[-1.60  2.25 -6.34 -2.92  4.89  2.93  0.89  0.59  2.09  0.05 -1.67  3.56
  0.68 -1.07 -3.48 -1.61  1.00  8.34  9.19 -5.70  7.07  2.64  0.17 -1.01
  1.90  1.87] = J
[-1.69  3.36  1.83  0.86  4.98  1.03  2.36 -2.19  3.97 -1.60 -0.24  1.28
  3.13  1.86  0.66  1.40 -0.71  4.61  4.96  2.13  3.18  2.29  2.85  0.96
  0.91  1.81] = T
[ 2.73 -0.76 -5.72 -0.72 -0.03  3.30  0.62  4.28 -2.28  3.62  0.34  3.06
 -2.34 -2.18 -1.10 -2.00  3.12  3.19  3.48 -5.47  3.65  0.84 -2.59  0.32
  2.34  1.27] = Q
[-2.28  3.62  0.34  3.06 -2.37  3.48  2.57  0.40  3.43 -0.82  3.25  2.73
  1.35 -1.65 -1.01 -2.52  0.30  6.77  5.71 -6.72  4.42  3.02  0.18  1.04
  0.42  0.02] = N
where: [-0.71]	T, 17
start: [-2.28  3.62  0.34  3.06 -2.34]	Q, 9

[ 0.78  0.84 -0.03  0.34  2.22 -0.69 -0.03 -1.55 -0.46  0.23 -1.11  0.97] : M
[-2.83 -3.77 -1.34 -3.79  2.97 -7.01 -0.87 -0.39 -3.51 -1.77  1.30 -0.09] : D
[-1.87 -0.68  0.26 -2.06  2.06 -2.00 -1.98  0.61 -0.72 -0.83  0.84  0.20] : V
[ 2.29  2.50  0.70 -1.27 -3.04  5.57  1.32  0.71  3.33  1.66 -1.34  0.73] : U
[ 2.29  2.50  1.19 -1.27 -3.04  5.57  1.32  0.71  3.33  1.66 -1.34  0.73] : B
[ 0.78  0.84 -0.03  0.17  2.22 -0.69 -0.03 -1.55 -0.46  0.23 -1.11  0.97] : G
q: [ 0.78  0.84 -0.03  0.17  2.22 -0.69 -0.03 -1.55 -0.46  0.23 -1.11  0.97]	G
start: [ 2.06 -2.00 -1.98]	V, 5

[-2.28  2.70 -7.24 -5.97] = S
[-3.58 -3.00 -7.95 -9.55] = A
[2.99 4.82 4.36 6.88] = X
[-0.52 -1.39  0.15 -7.25] = H
where: [-7.24]	S, 3
where: [-5.97]	S, 4
start: [-3.58 -3.00 -7.95]	A, 1
start: [-2.28  2.70]	S, 1

[7.30 1.91 1.58 4.48 0.80 2.05 4.54] : R
[ 3.23  2.40 -0.40  2.59 -1.81  3.19  2.72] : W
[2.84 1.01 3.29 2.31 0.46 5.02 6.08] : F
[-5.14  2.91 -1.22  2.94  8.88  6.09  4.09] : Y
[ 5.25 -1.22  6.09  2.94  2.91  4.09  8.88] : L
[3.85 0.79 3.31 3.28 1.51 2.41 4.55] : K
[-5.79 -1.20 -1.22  2.94 -0.82 -2.70 -3.39] : P
[ 5.14 -1.42  6.49  2.12  3.52  3.89  5.90] : E
where: [4.55]	K, 7
where: [2.72]	W, 7
start: [-1.22  6.09  2.94  2.91  4.09  8.88]	L, 2
q: [-5.14  2.91 -1.22  2.94  8.88  6.09  4.09]	Y

[ 3.04  1.84 -1.27 -3.56 -2.26  4.27  1.91  0.95 -4.18  0.50 -1.59  1.54
 -0.59 -0.84 -1.93 -1.31 -9.49  0.91  3.41  3.69 -3.04  2.99 -2.23  0.93
 -2.75 -0.39  2.47  6.56 -0.15 -0.42 -1.24 -5.52  1.59 -1.21  0.95  2.33
  1.08 -5.44 -5.21  0.63 -3.03  1.03  1.59 -6.59 -3.83 -0.41 -1.37 -4.59
 -0.29 -4.25  3.97  3.14 -3.64 -0.93  2.47 -0.11  3.65 -3.00 -4.85  0.49
  3.27 -2.81]  Refep
[ 2.69  0.60 -3.07 -3.66 -2.79  3.55  1.25  0.27 -3.94  0.00 -2.53  1.33
 -1.14 -0.22 -2.23 -2.40 -8.64  1.53  3.13  3.29 -3.44  2.29 -3.01  1.67
 -2.21  1.38  2.84  6.73  0.16 -1.37 -0.98 -6.19  0.59 -1.59  1.52  2.17
  1.86 -3.15 -4.37  2.08 -4.41  0.63  2.32 -5.27 -2.54 -0.50 -0.82 -5.88
  0.83 -4.38  3.44  4.03 -2.90 -0.67  1.62  0.63  2.45 -2.37 -2.71  0.83
  1.99 -2.31]  pide
[ 3.04  1.84 -1.27 -3.56 -2.26  4.27  1.91  0.95 -4.18  0.50 -1.59  1.54
 -0.59 -0.84 -1.93 -1.31 -9.49  0.91  3.41  3.69 -3.04  2.99 -2.23  0.93
 -2.75 -0.39  2.47  6.56 -0.15 -0.42 -1.24 -5.52  1.59 -1.21  0.95  2.33
  1.08 -5.44 -5.21  0.63 -4.36  1.03  1.59 -6.59 -3.83 -0.41 -1.37 -4.59
 -0.29 -4.25  3.97  3.14 -3.64 -0.93  2.47 -0.11  3.65 -3.00 -4.85  0.49
  3.27 -0.99]  Kamo
where: [-2.79]	pide, 5
where: [-5.88]	pide, 48

